Here is a tiny trained network, its code and every weight. The questions are about switching its units off for an input and a class, where a switched-off unit gives its printed mean instead of its output.

import numpy as np


def w(rows, s, z=0):
    codes = np.array(rows[::2]) - 128.0
    scale = np.full(codes.shape[1], s)
    scale[-1] = z or s
    return codes * scale


def f(y):
    return np.maximum(y, 0)


def log_softmax(a):
    a = a - a.max(-1, keepdims=True)
    return a - np.log(np.exp(a).sum(-1, keepdims=True))


def net(x, mask):
    res = np.array(x, float).reshape(1, 8) / 4 @ E
    y = f(res @ A[0][:, :-1].T + A[0][:, -1])
    res = res + np.where(mask, y, B[0][:, -1]) @ B[0][:, :-1]
    return log_softmax(res[-1] @ U[:, :-1].T + U[:, -1])


A, B = {}, {}
E = w([
[149,138,58,39,118,96,165,213],'x0',
[177,189,141,110,206,208,68,157],'x1',
[74,200,203,169,213,111,225,189],'x2',
[144,232,150,152,57,234,96,254],'x3',
[164,143,189,157,93,101,97,90],'x4',
[131,128,54,51,188,151,130,149],'x5',
[82,138,80,135,71,58,228,172],'x6',
[230,174,128,50,85,94,131,80],'x7',
],0.0058)
A[0] = w([
[134,229,122,78,178,139,186,215,201],'N1',
[102,150,182,182,62,69,170,107,173],'N2',
[160,71,24,46,47,7,191,74,199],'N3',
[7,118,173,218,96,74,204,126,225],'N4',
[18,67,97,159,233,106,161,147,149],'N5',
[199,120,190,119,176,145,41,1,218],'N6',
[192,136,74,133,28,209,24,173,251],'N7',
[107,153,214,236,57,100,139,103,186],'N8',
],0.0055,0.002)
B[0] = w([
[199,210,148,84,203,127,236,221,207],'N1',
[126,129,178,164,51,79,210,69,181],'N2',
[97,53,12,3,46,6,180,93,254],'N3',
[70,83,142,229,103,117,214,107,212],'N4',
[30,43,91,171,195,176,133,156,196],'N5',
[236,58,148,106,183,131,52,20,209],'N6',
[127,167,129,59,27,183,41,168,211],'N7',
[143,104,239,182,56,119,151,82,189],'N8',
],0.006,0.0084)
U = w([
[134,200,138,117,43,228,24,217,172],'0',
[220,91,168,131,190,151,17,37,182],'1',
[25,74,91,195,228,174,149,177,148],'2',
[181,254,155,105,220,142,211,221,167],'3',
[106,81,27,50,74,13,163,110,104],'4',
[103,119,216,245,57,100,190,102,2],'5',
],0.0064,0.0012)

Each question gives the input, the list of numbers given to net, and the class t.
The units are the neurons (one row each of A and B). Each row of codes is followed by its name. A weight is (code - 128) times the scale printed after its matrix; where a second scale follows, it is the last column's (A, B and U).
mask holds one flag per neuron, in row order. A switched-off neuron (its flag False) gives its mean, the last column of its row in B, instead of its output. The means were averaged over made-up inputs and are rounded, as every weight is.
A unit's drop is (log p(t) with every unit on - log p(t) with that unit switched off) / (log p(t) with every unit on - log p(t) with every unit switched off).
The circuit of an input: a set's keep is (log p(t) with only the set's units on - log p(t) with every unit switched off) / (log p(t) with every unit on - log p(t) with every unit switched off). Starting from all 8 units, units are removed one at a time, each time the one whose removal leaves the highest keep (on an exact tie, the one counted first), for as long as the keep stays at least 0.8.
units of the circuit, in order: the units of the circuit, biggest drop first
unit that matters most: the unit with the biggest drop
top k neurons: the k neurons with the biggest drops, biggest first
drop when u is switched off: that unit's drop, to one decimal
input [8,6,-7,4,-7,4,6,-1], class 0: unit that matters most	N7
input [1,-1,2,2,-8,3,2,2], class 3: units of the circuit, in order	N1, N3
input [-4,5,3,-4,4,5,6,2], class 3: units of the circuit, in order	N3, N8
input [1,-1,-4,6,-3,7,3,-8], class 0: units of the circuit, in order	N7, N3
input [3,5,2,-5,5,7,1,-3], class 2: units of the circuit, in order	N5, N3
input [2,4,2,0,1,0,3,0], class 3: top 2 neurons	N3, N1
input [1,-4,7,-8,0,-3,5,-4], class 5: top 2 neurons	N4, N2
input [-2,1,-5,4,0,3,7,-4], class 0: top 2 neurons	N3, N7
input [2,2,2,2,-6,6,5,5], class 3: drop when N1 is switched off	0.7
input [8,4,5,-2,-2,2,4,0], class 3: drop when N1 is switched off	0.6
input [-5,3,4,-7,-1,4,0,7], class 1: drop when N6 is switched off	0.5
input [6,2,2,2,-7,3,6,2], class 3: drop when N5 is switched off	0.0
